Here is a tiny trained network, its code and every weight. The questions are about switching its units off for an input and a class, where a switched-off unit gives its printed mean instead of its output.

import numpy as np


def w(rows, s, z=0):
    codes = np.array(rows[::2]) - 128.0
    scale = np.full(codes.shape[1], s)
    scale[-1] = z or s
    return codes * scale


def norm(h):
    return h / np.sqrt((h * h).mean(-1, keepdims=True) + 1e-5)


def f(y):
    return np.maximum(y, 0)


def log_softmax(a):
    a = a - a.max(-1, keepdims=True)
    return a - np.log(np.exp(a).sum(-1, keepdims=True))


def net(x, mask):
    res = np.array(x, float).reshape(1, 4) / 4 @ E
    u = 0
    for l in range(2):
        y = f(norm(res) @ A[l][:, :-1].T + A[l][:, -1])
        res = res + np.where(mask[u : u + 15], y, B[l][:, -1]) @ B[l][:, :-1]
        u += 15
    return log_softmax(norm(res)[-1] @ U[:, :-1].T + U[:, -1])


A, B = {}, {}
E = w([
[170,15,74,205,165],'x0',
[108,53,222,175,4],'x1',
[211,168,228,194,187],'x2',
[232,45,163,9,113],'x3',
],0.0047)
A[0] = w([
[120,177,47,157,198,42],'0.n0',
[183,61,161,55,103,45],'0.n1',
[129,79,131,171,133,88],'0.n2',
[91,89,107,112,72,83],'0.n3',
[204,194,204,196,218,3],'0.n4',
[141,129,116,106,159,60],'0.n5',
[205,132,98,23,187,203],'0.n6',
[176,50,34,192,201,17],'0.n7',
[92,163,194,95,71,39],'0.n8',
[71,129,144,192,95,170],'0.n9',
[108,168,151,66,141,36],'0.n10',
[123,244,133,57,147,73],'0.n11',
[92,135,143,188,88,200],'0.n12',
[87,203,46,187,186,188],'0.n13',
[45,117,5,73,128,85],'0.n14',
],0.013,0.0022)
B[0] = w([
[197,48,185,168,217,217],'0.n0',
[89,83,149,79,14,206],'0.n1',
[144,119,79,169,113,166],'0.n2',
[201,163,139,135,139,182],'0.n3',
[198,233,116,64,116,223],'0.n4',
[146,98,135,127,161,152],'0.n5',
[115,15,159,44,145,246],'0.n6',
[72,150,3,164,138,242],'0.n7',
[128,110,53,187,137,191],'0.n8',
[90,95,178,108,99,203],'0.n9',
[116,127,67,150,122,166],'0.n10',
[99,114,20,166,162,209],'0.n11',
[104,108,185,151,108,197],'0.n12',
[20,114,186,59,146,253],'0.n13',
[204,236,121,77,143,254],'0.n14',
],0.025,0.0086)
A[1] = w([
[189,84,200,232,97,3],'1.n0',
[158,73,114,158,169,103],'1.n1',
[102,95,112,88,139,133],'1.n2',
[40,188,205,163,163,67],'1.n3',
[131,129,85,152,141,33],'1.n4',
[170,110,144,121,145,159],'1.n5',
[222,237,106,107,120,66],'1.n6',
[169,101,161,134,141,121],'1.n7',
[139,136,123,98,136,99],'1.n8',
[208,202,115,113,121,37],'1.n9',
[120,154,62,143,128,97],'1.n10',
[108,138,5,217,144,65],'1.n11',
[117,154,124,163,61,139],'1.n12',
[120,132,127,127,128,23],'1.n13',
[104,168,89,138,87,140],'1.n14',
],0.02,0.0026)
B[1] = w([
[113,118,164,118,254,179],'1.n0',
[108,166,137,136,162,168],'1.n1',
[121,180,203,209,84,254],'1.n2',
[166,39,110,102,8,230],'1.n3',
[117,125,111,151,109,161],'1.n4',
[109,144,137,169,130,160],'1.n5',
[234,184,148,118,121,250],'1.n6',
[89,146,126,139,130,141],'1.n7',
[133,128,142,182,132,184],'1.n8',
[199,189,136,117,133,211],'1.n9',
[131,121,107,175,111,202],'1.n10',
[80,134,28,179,124,247],'1.n11',
[103,175,133,111,191,205],'1.n12',
[123,130,137,141,119,128],'1.n13',
[103,146,124,113,181,197],'1.n14',
],0.034,0.008)
U = w([
[108,55,174,90,35,252],'0',
[235,221,133,110,139,101],'1',
[74,138,17,198,149,110],'2',
[82,98,205,111,251,65],'3',
[123,140,126,128,125,67],'4',
],0.013,0.0022)

Each question gives the input, the list of numbers given to net, and the class t.
The units are the neurons (one row each of A and B). Each row of codes is followed by its name. A weight is (code - 128) times the scale printed after its matrix; where a second scale follows, it is the last column's (A, B and U).
mask holds one flag per neuron, layer by layer. A switched-off neuron (its flag False) gives its mean, the last column of its row in B, instead of its output. The means were averaged over made-up inputs and are rounded, as every weight is.
A unit's drop is (log p(t) with every unit on - log p(t) with that unit switched off) / (log p(t) with every unit on - log p(t) with every unit switched off).
The circuit of an input: a set's keep is (log p(t) with only the set's units on - log p(t) with every unit switched off) / (log p(t) with every unit on - log p(t) with every unit switched off). Starting from the 12 units with the biggest drops (on a tie, the unit counted first), units are removed one at a time, each time the one whose removal leaves the highest keep (on an exact tie, the one counted first), for as long as the keep stays at least 0.8.
units of the circuit, in order: the units of the circuit, biggest drop first
k most important neurons: the k neurons with the biggest drops, biggest first
k most important neurons of layer l: the k neurons of layer l with the biggest drops, biggest first
drop when u is switched off: that unit's drop, to one decimal
input [-7,5,-4,5], class 2: units of the circuit, in order	[0.n8]
input [-5,4,7,-8], class 0: 2 most important neurons	[0.n14, 1.n3]
input [-1,-6,-2,-5], class 3: 2 most important neurons	[0.n0, 0.n13]
input [-8,1,-7,0], class 2: 2 most important neurons of layer 1	[1.n11, 1.n10]
input [-5,-4,4,-4], class 2: 2 most important neurons of layer 0	[0.n11, 0.n14]
input [6,-7,-3,3], class 3: 3 most important neurons of layer 0	[0.n6, 0.n0, 0.n11]
input [4,-8,7,0], class 3: 4 most important neurons of layer 0	[0.n6, 0.n14, 0.n0, 0.n13]
input [-1,-3,-3,-7], class 0: units of the circuit, in order	[0.n13, 1.n3]
input [-7,-7,1,2], class 2: 2 most important neurons of layer 0	[0.n11, 0.n10]
input [7,8,-1,-4], class 3: 3 most important neurons of layer 0	[0.n13, 0.n11, 0.n12]
input [-1,-7,-4,7], class 0: 2 most important neurons	[0.n6, 0.n1]
input [-5,-7,-5,-3], class 3: 4 most important neurons of layer 0	[0.n13, 0.n7, 0.n4, 0.n0]
input [-8,3,-5,-8], class 0: 2 most important neurons	[1.n3, 0.n7]
input [7,5,-2,5], class 2: 3 most important neurons	[0.n6, 0.n13, 0.n14]
input [-3,4,-2,4], class 0: units of the circuit, in order	[0.n1]
input [-8,3,3,-6], class 2: 3 most important neurons of layer 0	[0.n8, 0.n11, 0.n6]
input [6,8,-5,7], class 3: 4 most important neurons of layer 0	[0.n14, 0.n6, 0.n4, 0.n13]
input [-5,-5,4,-2], class 2: 2 most important neurons of layer 1	[1.n6, 1.n0]
input [1,5,-4,-1], class 3: 2 most important neurons	[1.n0, 0.n4]
input [-6,-7,-3,2], class 3: units of the circuit, in order	[0.n6]
input [4,-5,1,3], class 3: 2 most important neurons of layer 0	[0.n6, 0.n11]
input [-1,7,1,2], class 3: 2 most important neurons of layer 0	[0.n7, 0.n13]
input [-3,-1,-1,-5], class 0: 2 most important neurons	[0.n13, 1.n3]
input [2,5,1,-8], class 0: drop when 1.n3 is switched off	0.1
